Below is a small trained network, with its code and all its weights. Each question gives an input and a class and asks what happens when units are switched off, that is, made to give their printed mean instead of their output.

import numpy as np


def w(rows, s, z=0):
    codes = np.array(rows[::2]) - 128.0
    scale = np.full(codes.shape[1], s)
    scale[-1] = z or s
    return codes * scale


def f(y):
    return y / 2 * (1 + np.tanh(0.7978845608 * (y + 0.044715 * y**3)))


def log_softmax(a):
    a = a - a.max(-1, keepdims=True)
    return a - np.log(np.exp(a).sum(-1, keepdims=True))


def net(x, mask):
    res = np.array(x, float).reshape(1, 4) / 4 @ E
    y = f(res @ A[0][:, :-1].T + A[0][:, -1])
    res = res + np.where(mask, y, B[0][:, -1]) @ B[0][:, :-1]
    return log_softmax(res[-1] @ U[:, :-1].T + U[:, -1])


A, B = {}, {}
E = w([
[108,147,83,136,192,111,183,121,152,180,85,111],'x0',
[73,111,152,94,36,191,132,70,30,220,158,144],'x1',
[193,63,107,11,135,36,85,89,102,130,125,184],'x2',
[113,83,185,138,215,106,107,24,132,97,102,142],'x3',
],0.011)
A[0] = w([
[69,118,177,173,189,172,148,116,129,92,124,95,77],'neuron 0',
[135,164,121,123,199,75,155,139,174,112,92,118,112],'neuron 1',
[100,175,117,211,109,180,186,168,129,149,136,70,101],'neuron 2',
[92,107,140,76,102,141,135,90,61,190,125,135,3],'neuron 3',
[112,155,89,83,110,144,184,181,114,179,141,119,65],'neuron 4',
[192,131,152,101,147,105,108,125,131,102,133,119,147],'neuron 5',
[150,166,77,148,222,86,174,166,221,105,11,107,170],'neuron 6',
[94,145,161,151,125,193,103,140,124,100,121,119,71],'neuron 7',
],0.011,0.0038)
B[0] = w([
[124,49,113,95,133,81,142,48,104,183,47,113,182],'neuron 0',
[128,66,83,84,153,155,118,108,90,160,58,108,195],'neuron 1',
[128,255,122,140,8,189,166,165,151,113,82,162,217],'neuron 2',
[127,109,143,92,174,137,134,92,119,188,75,89,186],'neuron 3',
[129,115,94,169,136,114,59,202,165,34,231,184,167],'neuron 4',
[93,118,128,137,108,80,100,184,117,75,126,112,167],'neuron 5',
[145,91,174,39,253,147,143,85,88,204,57,53,250],'neuron 6',
[115,131,120,100,137,208,231,110,123,160,133,195,162],'neuron 7',
],0.009,0.019)
U = w([
[104,254,137,190,42,188,183,149,188,105,149,149,71],'0',
[154,66,116,130,112,54,21,169,170,24,241,155,21],'1',
[123,67,133,93,209,133,173,45,120,193,75,106,255],'2',
],0.0077,0.0025)

Each question gives the input, the list of numbers given to net, and the class t.
The units are the neurons (one row each of A and B). Each row of codes is followed by its name. A weight is (code - 128) times the scale printed after its matrix; where a second scale follows, it is the last column's (A, B and U).
mask holds one flag per neuron, in row order. A switched-off neuron (its flag False) gives its mean, the last column of its row in B, instead of its output. The means were averaged over made-up inputs and are rounded, as every weight is.
A unit's drop is (log p(t) with every unit on - log p(t) with that unit switched off) / (log p(t) with every unit on - log p(t) with every unit switched off).
The circuit of an input: a set's keep is (log p(t) with only the set's units on - log p(t) with every unit switched off) / (log p(t) with every unit on - log p(t) with every unit switched off). Starting from all 8 units, units are removed one at a time, each time the one whose removal leaves the highest keep (on an exact tie, the one counted first), for as long as the keep stays at least 0.8.
units of the circuit, in order: the units of the circuit, biggest drop first
top k neurons: the k neurons with the biggest drops, biggest first
drop when u is switched off: that unit's drop, to one decimal
input [8,1,-4,-4], class 0: units of the circuit, in order -> neuron 2
input [-3,1,3,4], class 1: units of the circuit, in order -> neuron 6; neuron 0
input [-2,-1,2,5], class 1: units of the circuit, in order -> neuron 6; neuron 3
input [-8,-1,0,-4], class 0: top 2 neurons -> neuron 6; neuron 4
input [-2,5,4,-6], class 1: units of the circuit, in order -> neuron 6; neuron 4
input [7,7,3,-7], class 1: top 2 neurons -> neuron 4; neuron 6
input [4,8,4,-8], class 1: top 2 neurons -> neuron 4; neuron 6
input [-8,-7,-3,-4], class 0: top 2 neurons -> neuron 0; neuron 3
input [-2,-4,-7,-1], class 0: top 2 neurons -> neuron 2; neuron 3
input [-3,1,-7,6], class 0: top 4 neurons -> neuron 6; neuron 2; neuron 1; neuron 3
input [5,3,4,-8], class 1: drop when neuron 4 is switched off -> 0.2
input [-7,2,3,-4], class 1: drop when neuron 6 is switched off -> 0.6
input [3,4,1,-4], class 0: drop when neuron 6 is switched off -> 0.5
input [-5,-1,3,-1], class 1: units of the circuit, in order -> neuron 6
